Here is a tiny trained network, its code and every weight. The questions are about switching its units off for an input and a class, where a switched-off unit gives its printed mean instead of its output.

import numpy as np


def w(rows, s, z=0):
    codes = np.array(rows[::2]) - 128.0
    scale = np.full(codes.shape[1], s)
    scale[-1] = z or s
    return codes * scale


def norm(h):
    return h / np.sqrt((h * h).mean(-1, keepdims=True) + 1e-5)


def f(y):
    return np.maximum(y, 0)


def log_softmax(a):
    a = a - a.max(-1, keepdims=True)
    return a - np.log(np.exp(a).sum(-1, keepdims=True))


def net(x, mask):
    res = np.array(x, float).reshape(1, 2) / 4 @ E
    u = 0
    for l in range(2):
        y = f(norm(res) @ A[l][:, :-1].T + A[l][:, -1])
        res = res + np.where(mask[u : u + 15], y, B[l][:, -1]) @ B[l][:, :-1]
        u += 15
    return log_softmax(norm(res)[-1] @ U[:, :-1].T + U[:, -1])


A, B = {}, {}
E = w([
[128,126,230,115,126,169,127,126,230,216],'x0',
[129,133,240,122,112,3,121,113,155,3],'x1',
],0.0022)
A[0] = w([
[125,128,127,117,124,125,131,124,124,132,124],'L0N1',
[131,128,126,119,126,133,134,123,129,123,122],'L0N2',
[136,131,125,117,134,124,131,123,123,132,120],'L0N3',
[128,122,123,131,127,122,127,130,135,129,123],'L0N4',
[120,127,131,136,128,128,131,127,124,131,123],'L0N5',
[150,130,98,110,147,114,136,105,130,128,113],'L0N6',
[132,139,135,128,128,121,135,124,124,137,113],'L0N7',
[62,145,174,38,133,152,115,151,228,203,206],'L0N8',
[84,98,54,115,175,210,150,208,114,218,219],'L0N9',
[134,131,130,119,117,122,131,132,122,133,123],'L0N10',
[77,147,117,88,160,62,142,139,118,87,135],'L0N11',
[128,137,198,116,109,7,123,123,153,68,253],'L0N12',
[81,151,43,135,122,65,114,162,52,85,208],'L0N13',
[120,136,121,134,123,125,126,119,132,134,118],'L0N14',
[185,117,121,118,127,143,121,107,134,154,61],'L0N15',
],0.0014,0.0026)
B[0] = w([
[128,131,128,129,125,129,127,124,125,129,128],'L0N1',
[130,129,128,131,129,129,127,128,123,127,128],'L0N2',
[128,127,130,129,127,132,126,125,127,127,128],'L0N3',
[128,128,133,127,130,127,126,127,126,129,128],'L0N4',
[127,131,128,131,128,127,132,129,131,128,128],'L0N5',
[115,131,141,128,125,129,129,131,121,121,131],'L0N6',
[122,127,127,130,126,130,130,128,128,132,128],'L0N7',
[134,140,13,112,124,129,117,97,135,52,207],'L0N8',
[156,111,244,166,102,127,127,97,80,64,220],'L0N9',
[130,131,128,128,132,126,124,124,129,131,128],'L0N10',
[123,128,149,143,126,163,126,142,75,149,163],'L0N11',
[162,114,123,166,130,235,137,118,64,163,254],'L0N12',
[141,140,127,99,121,169,120,91,253,132,216],'L0N13',
[127,124,134,134,130,129,127,128,126,127,128],'L0N14',
[125,139,92,111,132,114,120,123,140,110,128],'L0N15',
],0.0026,0.0035)
A[1] = w([
[150,129,129,142,119,173,130,100,122,109,133],'L1N1',
[105,136,64,129,135,64,130,158,83,93,93],'L1N2',
[103,123,71,117,164,144,139,177,97,218,108],'L1N3',
[126,132,128,126,130,126,128,129,128,128,126],'L1N4',
[104,139,56,125,132,77,123,164,92,99,86],'L1N5',
[76,134,106,87,156,102,122,181,120,133,5],'L1N6',
[128,132,123,126,125,131,123,121,136,123,119],'L1N7',
[110,135,159,100,135,114,131,144,210,171,57],'L1N8',
[115,129,208,111,143,2,132,137,139,76,113],'L1N9',
[113,126,170,128,123,129,129,148,200,182,75],'L1N10',
[123,127,126,127,130,125,126,129,131,128,126],'L1N11',
[110,140,158,102,130,113,123,146,212,172,51],'L1N12',
[148,127,153,143,120,173,130,105,143,123,122],'L1N13',
[135,134,114,139,127,151,132,120,113,111,117],'L1N14',
[103,132,146,112,139,118,114,157,184,164,70],'L1N15',
],0.005,0.003)
B[1] = w([
[117,139,141,120,140,87,133,153,136,137,254],'L1N1',
[168,95,103,72,183,108,161,68,230,122,193],'L1N2',
[97,169,238,186,46,156,99,151,87,122,189],'L1N3',
[128,128,129,130,128,128,126,131,129,126,128],'L1N4',
[162,110,123,79,166,109,150,79,221,124,183],'L1N5',
[156,149,107,101,130,108,156,103,139,148,128],'L1N6',
[127,131,128,132,128,131,129,132,129,141,133],'L1N7',
[173,98,53,93,161,100,149,66,153,64,164],'L1N8',
[80,162,140,182,75,227,104,196,62,254,240],'L1N9',
[162,117,60,110,153,96,154,84,132,57,182],'L1N10',
[127,125,131,128,130,130,129,127,128,127,128],'L1N11',
[160,110,66,103,155,106,145,73,143,72,163],'L1N12',
[119,140,113,120,142,88,133,157,115,122,234],'L1N13',
[126,131,148,121,130,109,128,137,145,143,190],'L1N14',
[127,120,84,111,151,99,128,110,125,82,146],'L1N15',
],0.0046,0.0037)
U = w([
[119,148,165,172,71,195,118,146,79,169,163],'0',
[167,111,75,96,153,123,148,60,188,94,167],'1',
[107,144,147,113,165,30,132,205,118,123,118],'2',
[58,50,121,114,127,112,69,126,130,128,31],'3',
[69,2,123,109,114,101,83,132,122,144,1],'4',
],0.014,0.0072)

Each question gives the input, the list of numbers given to net, and the class t.
The units are the neurons (one row each of A and B). Each row of codes is followed by its name. A weight is (code - 128) times the scale printed after its matrix; where a second scale follows, it is the last column's (A, B and U).
mask holds one flag per neuron, layer by layer. A switched-off neuron (its flag False) gives its mean, the last column of its row in B, instead of its output. The means were averaged over made-up inputs and are rounded, as every weight is.
A unit's drop is (log p(t) with every unit on - log p(t) with that unit switched off) / (log p(t) with every unit on - log p(t) with every unit switched off).
k most important neurons: the k neurons with the biggest drops, biggest first
top k neurons in layer l: the k neurons of layer l with the biggest drops, biggest first
drop of u: that unit's drop, to one decimal
input [1,-3], class 2: 2 most important neurons => [L0N9, L0N12]
input [6,-5], class 1: most important neuron => [L0N12]
input [6,7], class 0: 2 most important neurons => [L1N9, L0N13]
input [7,7], class 0: top 2 neurons in layer 1 => [L1N9, L1N2]
input [3,1], class 2: top 3 neurons in layer 0 => [L0N13, L0N8, L0N12]
input [0,2], class 2: 2 most important neurons => [L0N12, L1N9]
input [-7,7], class 0: 2 most important neurons => [L1N9, L0N8]
input [3,0], class 2: 4 most important neurons => [L0N13, L0N8, L1N9, L1N2]
input [-6,5], class 1: 4 most important neurons => [L1N2, L0N9, L1N5, L1N3]
input [1,-2], class 2: 2 most important neurons => [L0N9, L1N9]
input [1,0], class 2: 2 most important neurons => [L1N9, L1N2]
input [1,2], class 2: 2 most important neurons => [L0N12, L1N9]
input [0,-2], class 2: 2 most important neurons => [L0N9, L1N9]
input [1,8], class 0: most important neuron => [L1N9]
input [-3,7], class 0: drop of L1N9 => 0.2
input [-3,2], class 2: drop of L0N13 => 2.5
input [2,-1], class 2: drop of L0N15 => 0.0
